Below is a small trained network, with its code and all its weights. Each question gives an input and a class and asks what happens when units are switched off, that is, made to give their printed mean instead of their output.

import numpy as np


def w(rows, s, z=0):
    codes = np.array(rows[::2]) - 128.0
    scale = np.full(codes.shape[1], s)
    scale[-1] = z or s
    return codes * scale


def norm(h):
    return h / np.sqrt((h * h).mean(-1, keepdims=True) + 1e-5)


def f(y):
    return y / 2 * (1 + np.tanh(0.7978845608 * (y + 0.044715 * y**3)))


def log_softmax(a):
    a = a - a.max(-1, keepdims=True)
    return a - np.log(np.exp(a).sum(-1, keepdims=True))


def net(x, mask):
    res = np.array(x, float).reshape(1, 3) / 4 @ E
    u = 0
    for l in range(2):
        y = f(norm(res) @ A[l][:, :-1].T + A[l][:, -1])
        res = res + np.where(mask[u : u + 11], y, B[l][:, -1]) @ B[l][:, :-1]
        u += 11
    return log_softmax(norm(res)[-1] @ U[:, :-1].T + U[:, -1])


A, B = {}, {}
E = w([
[163,2,212,127,38,243,198],'x0',
[54,63,244,137,88,69,74],'x1',
[61,126,50,197,129,233,42],'x2',
],0.008)
A[0] = w([
[168,190,201,112,87,90,201,79],'L0N0',
[159,172,87,130,28,167,176,2],'L0N1',
[165,192,173,145,123,158,91,7],'L0N2',
[68,231,131,175,147,97,77,180],'L0N3',
[139,161,69,107,159,190,196,89],'L0N4',
[65,150,111,139,95,95,156,5],'L0N5',
[88,11,160,84,151,199,128,154],'L0N6',
[141,207,210,188,172,108,187,68],'L0N7',
[71,145,172,69,90,195,187,43],'L0N8',
[138,100,87,130,127,63,142,84],'L0N9',
[128,82,255,180,150,98,88,99],'L0N10',
],0.0074,0.0047)
B[0] = w([
[62,83,38,81,111,123,89,179],'L0N0',
[136,132,163,191,215,87,108,133],'L0N1',
[85,157,225,115,126,157,146,98],'L0N2',
[213,56,141,97,105,129,78,253],'L0N3',
[118,118,68,254,97,24,182,192],'L0N4',
[131,171,152,97,177,123,114,103],'L0N5',
[202,98,123,114,165,85,66,238],'L0N6',
[65,110,41,92,114,196,127,131],'L0N7',
[207,126,154,76,217,102,66,142],'L0N8',
[191,126,165,105,59,122,79,123],'L0N9',
[129,184,68,251,135,107,209,202],'L0N10',
],0.007,0.0052)
A[1] = w([
[110,225,118,120,125,52,112,157],'L1N0',
[16,110,236,195,105,61,65,4],'L1N1',
[109,159,130,32,27,90,178,136],'L1N2',
[119,185,184,1,151,33,245,81],'L1N3',
[115,227,104,118,213,99,56,113],'L1N4',
[148,98,47,217,39,63,82,161],'L1N5',
[179,74,108,30,131,139,110,178],'L1N6',
[69,132,107,187,154,191,48,94],'L1N7',
[194,99,164,127,85,220,217,142],'L1N8',
[179,183,44,88,141,195,222,59],'L1N9',
[156,245,159,61,174,97,46,5],'L1N10',
],0.0097,0.0043)
B[1] = w([
[148,84,190,168,130,127,108,168],'L1N0',
[148,242,86,221,107,112,210,164],'L1N1',
[117,70,64,127,227,154,124,157],'L1N2',
[64,132,57,78,24,248,134,178],'L1N3',
[131,168,207,185,83,219,115,175],'L1N4',
[137,118,146,75,163,87,121,245],'L1N5',
[113,107,140,125,174,91,85,177],'L1N6',
[58,69,81,43,74,178,192,174],'L1N7',
[123,226,172,170,122,164,31,177],'L1N8',
[91,131,184,179,76,67,188,174],'L1N9',
[154,91,189,146,155,189,78,149],'L1N10',
],0.011,0.012)
U = w([
[165,134,217,157,125,177,1,201],'0',
[9,68,26,45,58,186,133,171],'1',
[130,197,109,230,84,32,226,187],'2',
[146,56,114,39,243,10,108,172],'3',
[165,182,128,35,185,133,165,16],'4',
[150,178,140,47,212,142,166,14],'5',
[151,176,119,75,205,138,155,3],'6',
],0.016,0.0059)

Each question gives the input, the list of numbers given to net, and the class t.
The units are the neurons (one row each of A and B). Each row of codes is followed by its name. A weight is (code - 128) times the scale printed after its matrix; where a second scale follows, it is the last column's (A, B and U).
mask holds one flag per neuron, layer by layer. A switched-off neuron (its flag False) gives its mean, the last column of its row in B, instead of its output. The means were averaged over made-up inputs and are rounded, as every weight is.
A unit's drop is (log p(t) with every unit on - log p(t) with that unit switched off) / (log p(t) with every unit on - log p(t) with every unit switched off).
The circuit of an input: a set's keep is (log p(t) with only the set's units on - log p(t) with every unit switched off) / (log p(t) with every unit on - log p(t) with every unit switched off). Starting from the 12 units with the biggest drops (on a tie, the unit counted first), units are removed one at a time, each time the one whose removal leaves the highest keep (on an exact tie, the one counted first), for as long as the keep stays at least 0.8.
circuit, biggest first: the units of the circuit, biggest drop first
most important unit: the unit with the biggest drop
top k neurons: the k neurons with the biggest drops, biggest first
k most important neurons of layer l: the k neurons of layer l with the biggest drops, biggest first
drop when u is switched off: that unit's drop, to one decimal
input [1,4,-1], class 2: circuit, biggest first => L1N1
input [2,5,5], class 1: top 2 neurons => L1N7; L0N4
input [-3,4,-1], class 2: top 3 neurons => L1N1; L0N6; L0N10
input [0,-3,3], class 3: circuit, biggest first => L0N4; L1N5
input [-5,3,6], class 1: top 2 neurons => L1N7; L0N6
input [-2,-2,-3], class 3: 3 most important neurons of layer 0 => L0N0; L0N7; L0N9
input [-7,-6,-6], class 0: circuit, biggest first => L1N4; L1N10
input [3,-1,0], class 3: top 3 neurons => L0N6; L1N4; L0N8
input [-4,-4,3], class 0: top 4 neurons => L1N4; L0N10; L1N1; L0N3
input [-5,6,6], class 1: 3 most important neurons of layer 0 => L0N4; L0N3; L0N6
input [3,4,2], class 2: 2 most important neurons of layer 1 => L1N1; L1N6
input [5,-3,-5], class 0: top 2 neurons => L1N8; L1N7
input [7,-7,-4], class 0: top 2 neurons => L1N8; L0N10
input [2,-5,-4], class 2: most important unit => L1N9
input [-2,-4,1], class 2: top 2 neurons => L0N6; L1N9
input [-6,-7,6], class 2: top 4 neurons => L0N6; L1N9; L0N4; L1N3
input [-2,3,0], class 3: top 2 neurons => L0N3; L1N5
input [1,5,-5], class 1: top 2 neurons => L1N3; L0N4
input [5,-3,-7], class 1: top 3 neurons => L1N3; L0N0; L0N3
input [0,3,-2], class 3: most important neuron of layer 0 => L0N0
input [0,5,5], class 1: 2 most important neurons of layer 1 => L1N7; L1N9
input [0,5,7], class 1: drop when L1N7 is switched off => 2.2
input [-7,6,-3], class 0: drop when L0N4 is switched off => 0.1
input [0,7,8], class 1: drop when L1N7 is switched off => 4.4
